In the rows, zero is written as 128.
Here are made-up nodes, facts about them, and rows of numbers that follow some of those facts. Name the node behind each unnamed row.

There are 2 kinds of fact about the nodes: ε, ξ.
ε: points at; ξ: is of sort
basti | ε tustan | ξ a
bigrumes | ξ a
bigur | ε topuva,kiplin | ξ b
bodaklur | ξ b
bredrim | ε klimostir | ξ a
briku | ε soke | ξ d
brivel | ε kiplin,sinol,steste | ξ e
brosir | ε razir | ξ e
buskadim | ξ c
buzo | ε mafle,kiplin | ξ b
datar | ε grudra,skuva | ξ c
desun | ε klafle,giplan | ξ a
dinuki | ε lezom,triston | ξ e
dizek | ε rara | ξ b
dodiflak | ξ c
dozudin | ε bredrim | ξ e
dradro | ε staklar | ξ a
fadis | ε nakam | ξ d
fasur | ε topuva | ξ b
fatum | ε guplum | ξ e
fesigom | ε mafle,reflozus | ξ b
flaklek | ξ c
flazel | ε taba,razir,buskadim | ξ a
flebri | ε klezu,dinuki | ξ a
flelos | ε stilobrek | ξ e
flifor | ε kopli | ξ a
fofa | ε mafle | ξ b
foradres | ε pubrik | ξ d
fuve | ε grudra | ξ e
geter | ε mubol | ξ b
giplan | ε flelos | ξ b
godam | ε klega,grefum,klimostir | ξ c
grefum | ξ a
greskoskel | ε sinol | ξ e
grinik | ε stevis,steste | ξ c
grodru | ε voskal | ξ b
grogro | ε steste,ridri | ξ c
grudra | ε fatum | ξ d
guplum | ξ b
guvir | ε stevis | ξ a
kiplin | ε pubrik,sinol,tostul | ξ d
kiskatrok | ε zasulil | ξ b
kizede | ε mafle | ξ e
klafle | ε razir | ξ c
klega | ξ a
klezu | ε taba | ξ a
klifla | ε todrom | ξ c
klimostir | ε rara,buskadim | ξ e
klogram | ε kiplin | ξ a
kloplol | ε razir,pubrik | ξ e
klosur | ε mafle | ξ e
klunom | ε plotin | ξ a
kopli | ε flaklek | ξ c
lezom | ε godam | ξ d
libres | ξ a
librokan | ε kiplin | ξ c
lotes | ε klogram | ξ e
lutus | ε rara,pubrik | ξ d
mafle | ε pubrik | ξ b
mavak | ε kopli,tustan | ξ a
mefetre | ε stevis,kiplin | ξ d
meple | ε stibrur | ξ e
mibi | ξ b
mipon | ε buskadim,godam | ξ b
mitel | ε guplum | ξ a
moze | ε tostul | ξ b
mubol | ε nabrir | ξ a
nabrir | ξ b
nakam | ε greskoskel | ξ c
naklar | ε stevis,stakle,triston | ξ b
nefute | ε libres | ξ c
nitrerol | ε kiplin,flifor | ξ a
pagin | ε pubrik | ξ e
paplo | ε stizik | ξ c
plabo | ξ a
plobra | ξ b
plometas | ξ a
plotin | ε guplum,pubrik,stuklelun | ξ c
plusom | ε nakam | ξ b
pogal | ε plobra,tostul | ξ b
pubrik | ξ b
rara | ε kiplin | ξ b
razir | ξ c
reflozus | ξ c
rener | ε buzo,kloplol | ξ a
repor | ε mafle,klega | ξ a
ridri | ε sinol,nabrir | ξ a
rofek | ε mefetre | ξ a
romal | ξ a
sezek | ε stizik,stuklelun | ξ e
silis | ξ c
sinol | ξ b
skaru | ε vivar | ξ c
skidrim | ξ e
skites | ε klafle | ξ d
skufi | ε bigur | ξ b
skuva | ε flaklek,nabrir | ξ b
sogres | ε lezom | ξ a
soke | ε stopli,bodaklur,bigrumes,plometas,giplan | ξ c
staklar | ε taba,grefum | ξ c
stakle | ε topuva | ξ b
steste | ε rara | ξ b
stevis | ξ b
stibrur | ε skuva | ξ a
stilobrek | ξ b
stizik | ε mefetre | ξ b
stomupan | ε brivel,flaklek | ξ d
stoplen | ε klogram | ξ d
stopli | ξ d
stuklelun | ε mafle | ξ d
taba | ε vokloskan | ξ c
tiplos | ε plabo | ξ d
todrel | ε mefetre,kizede,stakle | ξ a
todrom | ε fofa,klimostir | ξ b
topuva | ε greskoskel,tostul | ξ a
tostul | ε pubrik | ξ d
trefa | ε buskadim | ξ c
triston | ξ c
tustan | ε flaklek | ξ b
vedrul | ξ d
vistis | ε bredrim | ξ b
vistudos | ε libres | ξ b
vivar | ξ b
vokloskan | ε dozudin | ξ a
voskal | ξ e
vusu | ε plabo,silis | ξ a
zasulil | ε fesigom | ξ e
zoski | ε todrel | ξ a
zulan | ε stevis,razir | ξ a
zuren | ε klega,stevis,bigur | ξ b

Named rows:
[ 95 153 151 115 171 153 121  96 103 100 137 179  96 108 121 129 154 142
 129  78 156 142  77 189 149 120 167 124 152 104  61 179]: mavak
[ 97 140 142  91 136 163 103  86 126 161 124 137  88 111 126 125 143 144
 115  99 146 162 125 160  95 129 131 130 161 117  69 177]: skidrim
[ 89 151 153 118 171 151 120  88  97 103 140 175  86 115 123 123 140 147
 131  72 162 140  77 189 139 122 170 125 158 110  68 180]: mubol
[ 86 135 134  80 122 159 146  69  90 125 151 124  77  87 112 104 106 137
 146  79 145 139 105 181 136 126 160 134 142  96 115 172]: nabrir
[ 91 148 151 128 169 133 108  97 109 106 142 166  99  89 122 133 166 145
 111  88 165 142  97 168 157 111 167 154 154 107  56 163]: desun
[ 94 152 153 112 169 154 117  99 115 100 139 177  93 102 127 128 162 141
 126  86 161 142  82 179 147 121 170 134 150 108  62 175]: nitrerol
[ 56 109 157 113 132 136 150  86 142 134 144 149  83 122 134 115 158 132
 141 100 152 170  87 164 114 100 143 132 119 103  86 157]: tostul
[ 98 140 142  89 137 166 106  86 124 159 123 140  88 114 125 126 143 144
 116  99 146 162 122 164  93 130 131 126 160 115  68 181]: brivel
[ 85 132 136  78 120 159 142  72 102 123 151 124  75  81 119 104 114 135
 142  86 151 137 110 171 134 126 164 144 141 100 118 170]: sinol
[ 63 120 102  82 160 139 119  88 125 144 156 135  56 127 123 136 123 124
 121 111 186 159  99 168 137 149 177 127 135 130  88 154]: triston
[ 65 111 157 109 129 139 154  95 147 129 141 155  93 115 130 125 172 129
 140 109 145 174  89 169 121  95 140 131 112  95  78 160]: fadis
[ 80 141 156 140 167 115 105  78  89 116 155 157  78  94 124 132 137 156
 112  74 181 139 102 163 139 102 174 164 173 116  66 160]: plometas
[ 83 128  99  75 161 142 136  95 113 139 147 153  77 125 106 161 132 122
 128 119 163 171  93 194 148 137 167 110 126 105  68 167]: datar
[ 55 110 155 116 134 135 148  85 138 136 143 145  85 122 131 114 158 132
 138  97 151 170  87 165 117 100 142 130 119 104  85 153]: vedrul
[ 93 149 155 109 166 154 117 100 118  98 141 179  92  99 131 130 165 142
 125  89 166 141  85 176 144 121 172 139 151 108  63 178]: klunom
[ 68 124  99  80 161 140 120  94 131 142 152 136  66 122 119 139 135 120
 120 117 179 162  99 170 147 150 173 125 129 126  81 153]: godam
[107 146 136  90 139 166 114  87 111 160 116 148 101 122 110 135 140 143
 121  94 127 169 115 184 104 128 121 110 157 104  58 186]: meple
[ 82 133 135  80 120 159 137  72 107 124 152 120  76  78 121  99 119 133
 139  87 153 135 113 166 137 130 164 149 138 102 117 167]: stevis

Rows to name:
No name comes twice in this set of rows, the named rows included.
[ 73 126  96  80 162 143 121 102 136 140 147 138  78 116 114 143 147 117
 117 123 171 164  99 172 158 150 169 125 121 119  74 150] -> trefa
[ 69 115 114  66 150 140 129  88 132 136 167 148  42 117 136 151 125 129
 128 125 199 162 105 163 114 136 187 139 139 124  90 170] -> reflozus
[ 98 138 143  86 134 166 105  88 132 158 126 140  84 109 130 125 147 144
 114 104 150 161 125 157  90 131 135 134 161 118  70 182] -> kizede
[ 65 120 102  83 159 132 120  86 120 145 157 135  58 122 120 142 124 126
 119 113 186 161 103 169 138 143 176 131 136 127  84 154] -> razir
[ 85 132 137  78 118 160 139  73 106 123 152 122  75  77 122 103 118 135
 140  88 153 137 113 167 134 127 165 148 140 101 118 169] -> pubrik
[ 90 140 138  95 140 167  96  87 133 162 120 129  89 113 126 111 147 141
 111  96 146 156 123 155 101 141 131 129 159 126  72 170] -> dinuki
[ 49 110 151 121 136 137 141  87 148 138 139 138  86 125 133  99 161 127
 136  94 150 167  86 159 124 111 141 129 117 112  89 146] -> lezom
[ 95 152 155 110 168 153 120  97 112  98 140 180  92 103 128 130 159 143
 127  85 162 142  82 181 144 119 170 133 151 106  62 181] -> mitel
[100 134 152  73 128 168 108  89 142 151 133 148  74 101 144 135 151 147
 119 114 162 162 130 150  74 123 143 146 163 115  74 190] -> zasulil
[ 51 104 157 140 131  99 143  71 116 148 154 132  80 114 124 123 141 142
 127  91 162 172 105 157 116  79 140 153 136 104  81 140] -> stopli

The same nodes again, as new rows of numbers:
Named rows:
[111 177 160 159  40 182 105 117  82 112 163 134 148 123 127 127 185  94
 137 158  91 136 145 165 108 107  91 103 112 125  84  97 132 143 131]: mefetre
[100 174 163 142  47 178 118 120  76 114 155 147 111 129 114 144 192 115
 134 141 126 132 153 176 127 106  96 100 119 121  80 112 122 162 132]: briku
[101 183 169 207  77 191 103 152 122 133 138 151 124 116 109 197 107  84
 152 160 158 174 129 159 100 111 115 145 111  96 106  75  97 146 121]: brivel
[138 152 144 176  79 177 136 150  94 157 138 142 116 139 169 163 143  47
 190 123 149 170 136 157 111 124 126 136  80 132 132 104 142 125  98]: sogres
[ 75 189 134 127  54 139 129 115  82 112 131 174 122  85 176 165 118 108
 160 167  99 161 141 118  80  95 134 141  98 116 103 106 132 130 136]: pubrik
[ 66 175 146 126  67 141 138 120  83 119 116 178 115  92 165 172 128 118
 163 148 109 179 146 139  88  89 129 135  99 114 103  98 128 117 143]: fesigom
[137 157 130 167 113 131 107 139 115 179 140 152 130 108 158 173 160 130
 130 129 149 168 140 122 124 153 108 159  94 108 116 117 110 137 130]: staklar
[125 157 138 175  82 182 134 146  92 155 136 145  99 142 170 169 143  50
 184 126 150 162 140 144 113 131 123 128  75 129 126 109 137 146  92]: romal
[ 62 177 147 132  79 148 146 119  77 125 116 173 115  87 164 170 128 108
 159 152 111 173 143 139  92  92 125 134 106 116  88  91 129 106 144]: fasur
[100 193 159 199  70 183 111 147 114 137 141 161 106 127 105 206 119 105
 146 140 180 163 133 154 119 110 120 148 119  97 114 100  91 174 113]: flelos
[103 189 162 209  76 192 101 149 122 131 141 149 122 113 111 197 108  80
 150 166 156 166 127 147  99 115 117 147 112  96 105  79  97 153 118]: greskoskel
[121 154 150 169  94 187 134 151  91 149 141 140 102 128 173 165 126  37
 184 148 142 159 135 153 105 141 116 122  76 125 114  94 140 133  93]: ridri
[143 154 141 170  75 175 130 150  97 150 143 143 108 131 172 162 138  44
 193 136 149 158 133 148 103 126 130 138  79 132 131 106 141 131  98]: bredrim
[118 159 132 192 121 132 104 118 114 178 138 151 107 111 152 179 165 145
 128 134 135 147 144  87 125 164  96 150  91 106 115 113 118 165 103]: silis
[ 62 179 138 133  75 152 147 118  72 133 108 167 106 102 162 178 148 120
 154 134 126 180 154 126 113  89 127 135 113 109  94 107 125 119 144]: grodru
[134 159 130 169 111 131 105 138 116 177 142 154 137 106 158 169 154 128
 130 133 143 166 139 123 120 155 108 160  92 111 116 114 113 136 129]: godam
[124 156 152 166  80 172 145 148  88 155 144 157 104 142 165 169 132  61
 188 119 156 159 138 171 113 129 124 131  79 135 130 106 140 140  87]: desun
[127 154 143 198  83 175 131 130  95 153 140 138  84 138 165 171 153  61
 192 131 140 145 139 115 110 134 118 131  80 130 132 106 148 156  70]: plabo

Which node is each row?
No name comes twice in this set of rows, the named rows included.
[107 167 167 154  49 184 105 122  88 107 152 140 129 117 123 133 185  97
 143 159 100 142 149 173 107 107  89 100 108 122  80  90 128 142 137] -> stoplen
[106 193 148 210  66 191  99 146 116 140 134 149 116 131 110 205 128  95
 146 144 168 174 134 136 115 109 119 151 113  93 114  98  91 171 119] -> voskal
[114 164 134 175 118 137 110 132 111 178 141 158 141 111 160 169 143 127
 122 133 129 164 139 129 114 162  97 150  84 114 107 105 115 139 123] -> paplo
[123 180 160 205  63 181  99 152 125 132 142 147 123 115 107 199 124  93
 159 148 172 177 128 149 109 103 126 157 122  95 123  93  97 146 124] -> dozudin
[123 171 130 158 115 142  97 137 104 168 157 139 128 103 173 174 141 118
 114 162 133 154 137  98 124 179  96 142  89  97 102 120 108 162 120] -> flaklek
[ 68 183 140 131  67 144 137 117  81 119 119 175 115  88 169 169 125 111
 160 155 109 167 144 127  89  93 130 138 102 115  97 100 131 121 140] -> plobra
[108 170 157 154  43 187 107 118  81 114 152 131 121 129 122 139 201 105
 137 148 110 143 154 157 125 108  91 101 115 116  84 109 125 155 135] -> vedrul
[101 182 169 198  78 196 102 154 112 134 144 138 119 124 113 205 118  90
 145 156 170 184 131 147 120 119 109 135 120  85 111  87  94 155 119] -> meple
[ 75 172 147 125  67 140 140 123  81 120 119 173 117  87 164 171 134 115
 167 149 119 177 145 137  94  87 131 141 111 114 102 100 130 106 144] -> todrom
[ 67 189 140 138  66 144 144 115  72 129 126 168 131  92 170 164 127 109
 156 152 105 168 142 128  96  92 126 137 111 119  96  98 134 111 135] -> stizik
[108 162 172 151  45 183 103 123  91 105 152 142 131 118 122 133 184  99
 145 158  99 149 149 180 102 105  90 101 106 120  85  89 128 137 137] -> lutus
[114 156 142 165 129 142 110 139 113 173 138 155 126 102 158 174 142 120
 124 146 138 165 140 132 116 167  96 144  86 106  99 100 111 138 126] -> grogro
[125 153 136 165 116 132 106 138 122 170 139 163 129 104 158 173 148 131
 131 136 140 168 142 131 113 158 104 153  83 109 114 106 110 141 129] -> klifla
[130 149 150 173  78 177 133 150  97 152 136 150 117 136 171 163 131  48
 193 127 142 172 139 168  98 126 123 131  70 135 132  94 141 126  96] -> repor

Now the same nodes, written a new way:
Some nodes and their rows:
[123 153 113 186 122  80  88 153  44 116 136 144 120 125 123 156 120 102
 115 116 124 147 150 113  88 123  87 165 119 146 123 164 143 136 160 126]: tostul
[128 180 120 161 125 104 100 114 146  99  83 115 147 128 111 150 130 160
 143 124 107 107 133 153 113 116 120  84 157 110 133  75  91 134 105 157]: moze
[113 179 150 170 112 109  92 121 156 129 120 113 150 134 135 129 112 141
 180 134 106 131 133 157 120 106 121  88 164 102 130  81  84 138  82 130]: fesigom
[124 152  91 159 138 159 167 130 133 105 148 163 118 134 150 156 156  87
  41 138 121 107 123 148 101  96 114 140 121  91 142 157 136  88  73 130]: rofek
[127 148 119 197 116  89 100 145  49 108 153 138 124 118 106 158 109  90
  91 135 129 139 143 115  72 110  86 150 133 143 132 179 140 139 150 118]: mefetre
[117 187 158 179 112 111  99 124 161 130 123 113 145 133 134 129 112 147
 182 136 105 117 130 157 121 102 128  87 168 101 129  81  97 143  89 139]: kiskatrok
[ 93 129 108  89 137 133 121 114 142 136 151  71 135 141 107 129 142 122
  98 181 160 159 136 141 123 102 102 136 152 151 155 145 134 172  42 138]: sezek
[111  96 112 158 110  63 120 116 138 165 104 155 123 119  86  78 118  76
 145 182  99 110 154 143 240 108 117 166  97 132 168  92 161 102 181  83]: buskadim
[101 133  84 174 102  48 145 117 153 133 118 139 132 112  77  82 114  77
 151 161 116  82 145 157 218 111 149 157  98 135 159 115 165 121 115 104]: trefa
[100 131  81  95 135 107 104 113 153 119 132  72 126 143 104  94 143 127
  93 160 154 157 150 136 174 110  90 158 134 157 153 129 134 147  84 150]: kloplol
[121 176 132 183 102  94  97 126 168 105  87 110 144 136 116 113 114 137
 167 125 108 140 135 158 153 100 126 104 152 103 135  83  81 128 135 152]: todrom
[101 130  99 146 122  86 133  98 128 169 143 155 137 112  79 126 119  68
 139 186 116  62 143 152 153 123 129 114 128 137 167 118 158 133  65  81]: paplo
[120 141  98 127 139 163 187 115 132 112 136 136 107 128 184 133 165  87
  61  82 117 101 125 162 117 103 132 167 124  97 111 148 158 100 140 142]: basti
[115 168  97 193 117  80  96 145  54 107 154 126 133 126 117 137 101  98
 106 103 140 124 147 121  87 126 117 164 116 145 113 190 137 128 121 122]: foradres
[141 159 112 171 120  85 104 117 145 101  89 121 144 129 101 159 133 153
 146 128 100 123 134 150 120 112  98  89 169 109 135  76 101 130 131 155]: bigur
[109 189  78 100 161 139 172 174 157 102 160 114 127 132 173 133 149  86
  45 148 114  63 146 137 146  82 150 143 102  73 120 169 157 111 147 145]: vusu
[128 177 109 174 111  93 107 108 163  93  68 109 144 129 107 136 122 158
 154 119 108 126 131 156 145 113 126 106 153 107 126  87  93 123 131 169]: dizek
[134 180 113 168 117  89 110 128 147  98 102 117 139 125  95 162 141 160
 149 128 106 119 127 153 103 108 116  79 169 110 137  78  99 132 106 152]: fasur

Name these rows:
No name comes twice in this set of rows, the named rows included.
[121 109 110 157 110  57 142 114 130 168 119 157 121 109  60 114 127  69
 126 206 104  82 139 146 194 104 105 133 112 127 180 111 162 127 145  78] -> triston
[112 150 132 173 115 102  85 151  50 140 168 128 129 129 139 140  93  78
 105 133 134 130 150 118  76 111  93 153 126 139 116 175 124 138 138 109] -> stuklelun
[131 125 125 164 129 142 154 138 135 109 136 167 114 145 167 130 154  83
  58 150 107 154 136 141 151  77  99 178 100  79 146 141 132  76 149 115] -> klega
[118 172 135 169 112  82 113 170  70 127 183 109 121 114 130 125 104 103
 117 117 123 124 155 124  99 105 117 160 133 139 113 175 170 161 176 121] -> vedrul
[125 163  59 181 122 146 183 128 178  59 150 139 120 138 144 101 140  82
  39 119 131 127 131 151 159  78 133 171 107  91 130 167 132  77  94 146] -> flazel
[135 138 158 120 115 126  88 119 132 149 103 108 137 137 151 136 104 125
 156 151  98 109 147 161 126 103  90  84 165  95 116  65  72 133 158 127] -> guplum
[ 96 141  87  83 144  60 122 152 122 173 132 132 133 104  97 111 121  72
 135 199  96  31 171 131 227 111 144 118  84 117 155 107 168 140 188 103] -> silis
[114 159  70 150 139 154 177 116 131 100 115 150 115 138 157 146 169  95
  62 100 124 106 127 155 114 112 135 161 109 105 118 150 150  88  99 145] -> nitrerol
[ 91 124 143 153 124  80 108 104 127 198 136 167 136 121 121 103 126  74
 172 181 102  88 150 144 188 123 131 138 105 137 162  98 154 130 105  72] -> reflozus
[125 162  84 176 114  94 128 137  54  94 142 112 120 113 126 153 120 107
 113  70 135 120 140 132  70 134 119 165 140 155  99 178 163 149 168 147] -> stomupan
[122 135 127 139 109 111 113 141  43 156 155  98 115 120 148 133  91  76
 115 117 131 108 153 141  83 110  98 155 137 142  96 185 143 157 191 114] -> grudra

Now the same nodes, written a new way:
Known rows:
[113 112 179 110 157 158 143 170 146  89 145 104 115 151 138 100  83  99
 158 123  64 182 155 155 172 106 128  90 131  45 159 109 156 138 155 148]: nefute
[118 120 174 125 126 148 104 193 127  93 131 127  94 160 148 104 115  97
 134 129  80 214 123 164 159 115 142  76 119  87 128 131 186 108 145 150]: buskadim
[135 122 150 120 111 147 142 114 130  93 153 137  83 142 150  59 137 166
 137 132  65 192 188 152 131 118 126  92 115 153 192 138 150 100 144 157]: klimostir
[132 116 158 132 148 160 151 137 165  97 154  93 103 147 154  95  69 163
 154 127  37 185 116 149 220 116 121 105 113 154 144  95 156  89 146 174]: flebri
[139  95 121 128 134 154 157 141 154  97 138 112 151 138 155  79 131 144
 136 123  86 151 126 137 165 104 116 128 117  64 102  99 147 111 134 158]: mibi
[128 100 155 116 138 149 162  62 137 106 164 114  98 130 138  61 137 174
 142 126  70 181 191 175 126 115 114  98 125 141 187 124 140 127 156 144]: brivel
[128  92 146 124 137 147 152 151 144 106 158 140 149 152 144  88 151 167
 135 105  81 120 140 123 140 102 128 140 105  65  78  91 153  91 132 154]: bodaklur
[143  85 117 122 134 147 149 115 143 117 126 104 145 129 148  66 109 162
 139 123  83 153 126 153 182 102 116 128 137  88 129  98 146 115 146 152]: skufi
[136 104 153 103 139 147 143  88 165 103 155 132  78 139 148  57 135 156
 124 120  63 194 203 137 135 112 121 103 118 136 204 124 118 125 153 153]: klosur
[129  93 168 126 163 155 143 115 195 105 158 105  97 138 156 108  73 140
 123 125  51 200 138 144 179 108 122 104 113 159 133  91 138 135 141 163]: klunom
[127  92 141 127 133 149 154 157 148 102 141 138 153 151 147  88 137 167
 132 114  83 131 139 133 143 103 124 130 108  69  82  98 152 103 131 152]: stilobrek
[127  91 159 138 166 161 133  97 173 100 114 101 116 143 141  92  60 162
 143 127  40 177 127 176 201 114 124  97 103 169 105 101 136  90 155 162]: zulan
[107 104 172 133 146 150  96 175 139  95  95 144 114 160 135 105 110 102
 127 134  84 200 138 169 162 113 146  79 108  90  79 134 167 110 153 143]: razir
[123  93 158 125 165 161 139  91 176 118 160  97 112 139 143  99  66 159
 141 124  49 203 132 150 208 110 124 113 117 168 127  90 148 107 160 160]: todrel
[135  93 174 130 169 153 159  84 175 108 161  80 101 128 152 100  85 166
 138 122  54 186 123 173 180 113 118 103 119 161 128  94 156 122 148 160]: nitrerol
[ 95 116 162 119 135 160 137 195 137  85 165 106 138 155 130 111  98  98
 151 135  79 202 157 146 156 107 129  92 128  49 140 120 158 149 152 145]: silis
[142  99 123 124 131 156 163 157 157  93 138 107 153 140 154  77 112 154
 148 123  75 146 130 134 164 101 109 123 128  61 125 102 139 125 129 161]: vistudos
[122  94 171 117 166 155 121 132 142 107 113  96  95 148 132  84  79 112
 157 120  62 193 140 181 193 110 129  94 140  74 146 114 165 119 172 146]: grinik

Which node is each row?
No name comes twice in this set of rows, the named rows included.
[112 144 145 147 159 148 151 156 149  67 151  75 141 141 131  75  82 149
 151 121  75 158 169 122 192 100 107 112 116 111 133 109 133 161 146 143] -> tiplos
[134  90 171 130 168 152 141 107 182 111 140 104 102 133 154 100  65 156
 135 127  40 189 139 166 177 108 126  97 110 171 135  94 142 125 147 161] -> rener
[126 128 166 151 165 143 127 131 154  73  84  94 118 141 134  62 101 154
 137 116  65 137 166 147 189 102 121  93 102 145 101 112 130 133 154 137] -> skites
[142  92 135 129 143 155 171 115 155 103 134  91 139 131 154  75 141 143
 135 117  89 140 114 157 155 109 111 116 127  64 117 102 159 117 131 157] -> geter
[128  92 133 139 124 154 163 110 146 109 159  98 150 135 156  85 165 148
 120 121 111 174  97 155 133 112 114 121 121  70  76 113 173 115 129 151] -> nabrir
[124 101 199 118 174 162 145 120 165  89 127  77  92 144 146  92 114  91
 142 111  75 195 136 177 152 112 123  86 135  48 150 122 153 145 147 151] -> datar
[128  99 150 104 144 157 147  71 161  97 150 126  89 139 135  48 115 153
 139 120  61 195 193 139 139 112 117 109 120 130 195 122 116 118 162 151] -> sezek
[137  90 123 119 115 142 119 128 159 117 149 134 125 140 161  76 138 126
 100 125  97 198 118 119 157 102 123 138 121  95 101 108 153 121 134 150] -> mafle
[126 105 158 125 139 157 138  98 151  83 110 140 107 146 138  59 124 164
 138 128  55 160 198 159 129 116 128  84 102 143 158 135 119 104 151 147] -> brosir
[115 125 145 144 162 145 115 101 146  97 128  80 108 140 125  51  94 135
 130 115  90 189 150 138 214 104 119 122 120 154 102 112 147 121 168 128] -> mefetre
[118 109 166 134 151 159 153 134 171  97 177 102 122 144 151 111  82 161
 138 124  57 186 132 147 183 113 126 104 105 145 114  96 152 115 142 163] -> romal

